Here is a tiny trained network, its code and every weight. The questions are about switching its units off for an input and a target symbol, where a switched-off unit gives its printed mean instead of its output.

import numpy as np


def w(rows, s, z=0):
    codes = np.array(rows[::2]) - 128.0
    scale = np.full(codes.shape[1], s)
    scale[-1] = z or s
    return codes * scale


def f(y):
    return y / 2 * (1 + np.tanh(0.7978845608 * (y + 0.044715 * y**3)))


def softmax(a):
    e = np.exp(a - a.max(-1, keepdims=True))
    return e / e.sum(-1, keepdims=True)


def log_softmax(a):
    a = a - a.max(-1, keepdims=True)
    return a - np.log(np.exp(a).sum(-1, keepdims=True))


def net(x, mask):
    ids = ['βδεηθλμξσφψω'.index(c) for c in x.split()]
    T = len(ids)
    res = E[ids] + P[:T]
    q, k, v = (res @ M[0].T for M in (Q, K, V))
    z = softmax(np.where(np.tri(T) > 0, q @ k.T / 3**0.5, -1e9)) @ v
    res = res + np.where(mask[0], z, O[0][:, -1]) @ O[0][:, :-1]
    y = f(res @ A[0][:, :-1].T + A[0][:, -1])
    res = res + np.where(mask[1:25], y, B[0][:, -1]) @ B[0][:, :-1]
    return log_softmax(res[-1] @ U[:, :-1].T + U[:, -1])


Q, K, V, O, A, B = {}, {}, {}, {}, {}, {}
E = w([
[85,154,97],'β',
[112,150,87],'δ',
[111,148,97],'ε',
[112,121,122],'η',
[68,145,124],'θ',
[115,150,78],'λ',
[140,127,104],'μ',
[112,120,107],'ξ',
[181,62,156],'σ',
[137,116,103],'φ',
[167,63,117],'ψ',
[122,250,5],'ω',
],0.011)
P = w([
[167,84,79],'0',
[131,207,193],'1',
[45,90,47],'2',
[164,125,93],'3',
[166,204,191],'4',
[70,47,81],'5',
[157,123,98],'6',
[164,210,187],'7',
[81,25,111],'8',
[140,121,107],'9',
[156,205,198],'10',
[79,4,143],'11',
[119,115,122],'12',
],0.011)
Q[0] = w([
[110,255,141],'h1',
[117,87,164],'h1',
[60,196,197],'h1',
],0.0071)
K[0] = w([
[171,168,78],'h1',
[126,63,159],'h1',
[253,143,96],'h1',
],0.0078)
V[0] = w([
[128,34,254],'h1',
[38,242,155],'h1',
[30,70,88],'h1',
],0.0088)
O[0] = w([
[235,162,2,109],'h1',
[26,169,134,2],'h1',
[73,40,25,168],'h1',
],0.0082,0.0038)
A[0] = w([
[221,250,193,33],'n1',
[143,104,103,2],'n2',
[127,127,94,49],'n3',
[208,125,129,132],'n4',
[161,94,110,38],'n5',
[115,130,98,45],'n6',
[145,98,191,60],'n7',
[176,123,124,197],'n8',
[118,114,64,105],'n9',
[118,164,82,47],'n10',
[78,71,52,156],'n11',
[121,112,135,97],'n12',
[123,48,105,56],'n13',
[183,162,176,27],'n14',
[77,164,167,21],'n15',
[116,53,138,108],'n16',
[127,166,134,59],'n17',
[121,130,79,67],'n18',
[106,184,176,38],'n19',
[130,180,110,8],'n20',
[192,107,100,74],'n21',
[180,101,101,57],'n22',
[121,190,103,42],'n23',
[71,93,156,166],'n24',
],0.013,0.0067)
B[0] = w([
[156,37,241,194],'n1',
[55,74,126,120],'n2',
[169,16,120,115],'n3',
[133,201,127,200],'n4',
[64,131,162,146],'n5',
[185,28,160,112],'n6',
[255,42,87,125],'n7',
[155,212,130,214],'n8',
[177,35,106,165],'n9',
[217,49,64,111],'n10',
[189,26,140,255],'n11',
[147,129,135,122],'n12',
[22,92,157,198],'n13',
[228,51,171,139],'n14',
[213,84,81,125],'n15',
[106,66,143,189],'n16',
[90,28,101,115],'n17',
[226,18,98,124],'n18',
[136,2,13,132],'n19',
[168,37,119,114],'n20',
[54,200,107,178],'n21',
[40,180,123,165],'n22',
[179,40,141,117],'n23',
[207,98,80,160],'n24',
],0.0081,0.0078)
U = w([
[233,34,96,137],'β',
[108,48,120,59],'δ',
[2,75,236,61],'ε',
[114,145,87,105],'η',
[66,169,78,156],'θ',
[125,121,100,2],'λ',
[160,180,172,255],'μ',
[138,124,188,131],'ξ',
[129,135,78,66],'σ',
[143,130,113,5],'φ',
[189,109,218,27],'ψ',
[130,213,59,247],'ω',
],0.0079,0.0039)

Each question gives the input, a string of symbols that net reads in full, and the target symbol t.
The units are the heads (3 rows each of Q, K, V and O) and the neurons (one row each of A and B). Each row of codes is followed by its name. A weight is (code - 128) times the scale printed after its matrix; where a second scale follows, it is the last column's (O, A, B and U).
mask holds one flag per unit, heads first, then neurons. A switched-off unit (its flag False) gives its mean, the last column of its rows in O or B, instead of its output. The means were averaged over made-up inputs and are rounded, as every weight is.
A unit's drop is (log p(t) with every unit on - log p(t) with that unit switched off) / (log p(t) with every unit on - log p(t) with every unit switched off).
The circuit of an input: a set's keep is (log p(t) with only the set's units on - log p(t) with every unit switched off) / (log p(t) with every unit on - log p(t) with every unit switched off). Starting from the 12 units with the biggest drops (on a tie, the unit counted first), units are removed one at a time, each time the one whose removal leaves the highest keep (on an exact tie, the one counted first), for as long as the keep stays at least 0.8.
units of the circuit, in order: the units of the circuit, biggest drop first
most important unit: the unit with the biggest drop
k most important neurons: the k neurons with the biggest drops, biggest first
drop when u is switched off: that unit's drop, to one decimal
input ψ σ σ ε ω η δ μ λ, target β: most important unit : n11
input φ ε ψ, target β: units of the circuit, in order : [n11; n9]
input ξ φ φ σ λ ψ ε β σ ψ ω, target β: 2 most important neurons : [n19; n15]
input ε σ θ λ ψ ψ σ ψ β μ μ η, target β: units of the circuit, in order : [n11; h1]
input η θ σ, target β: units of the circuit, in order : [n11; h1; n24]
input ψ η σ μ β δ μ μ ε, target β: units of the circuit, in order : [n11; n24; n21]
input η σ θ ψ σ μ, target β: units of the circuit, in order : [n11; h1; n9]
input η ψ θ ε σ φ, target β: units of the circuit, in order : [n11; h1; n24]
input ψ φ μ σ μ ψ σ ξ θ λ ε σ, target ε: 3 most important neurons : [n13; n22; n5]
input φ ω ψ, target β: units of the circuit, in order : [n11; n24]
input η η σ σ σ φ σ σ σ σ λ, target ψ: 2 most important neurons : [n1; n14]
input θ σ ψ ξ ψ σ ξ μ η θ μ ψ, target ε: 3 most important neurons : [n13; n22; n5]
input φ β ξ, target β: 2 most important neurons : [n11; n24]
input σ φ σ μ ω σ ε, target ω: most important unit : n1
input μ μ φ λ σ θ, target β: 2 most important neurons : [n24; n11]
input ω σ λ, target β: 2 most important neurons : [n24; n11]
input ε σ ω φ ψ σ ψ β σ μ, target ω: 2 most important neurons : [n1; n11]
input ω σ ε, target β: 2 most important neurons : [n24; n11]
input ω μ ξ, target β: 2 most important neurons : [n24; n11]
input ψ β σ ψ ψ, target μ: most important unit : n11
input δ η σ θ σ σ σ σ σ ε, target ω: drop when n1 is switched off : 0.3
input σ λ η, target β: drop when n12 is switched off : 0.0
input ψ σ μ ω δ β, target β: drop when n24 is switched off : 0.4
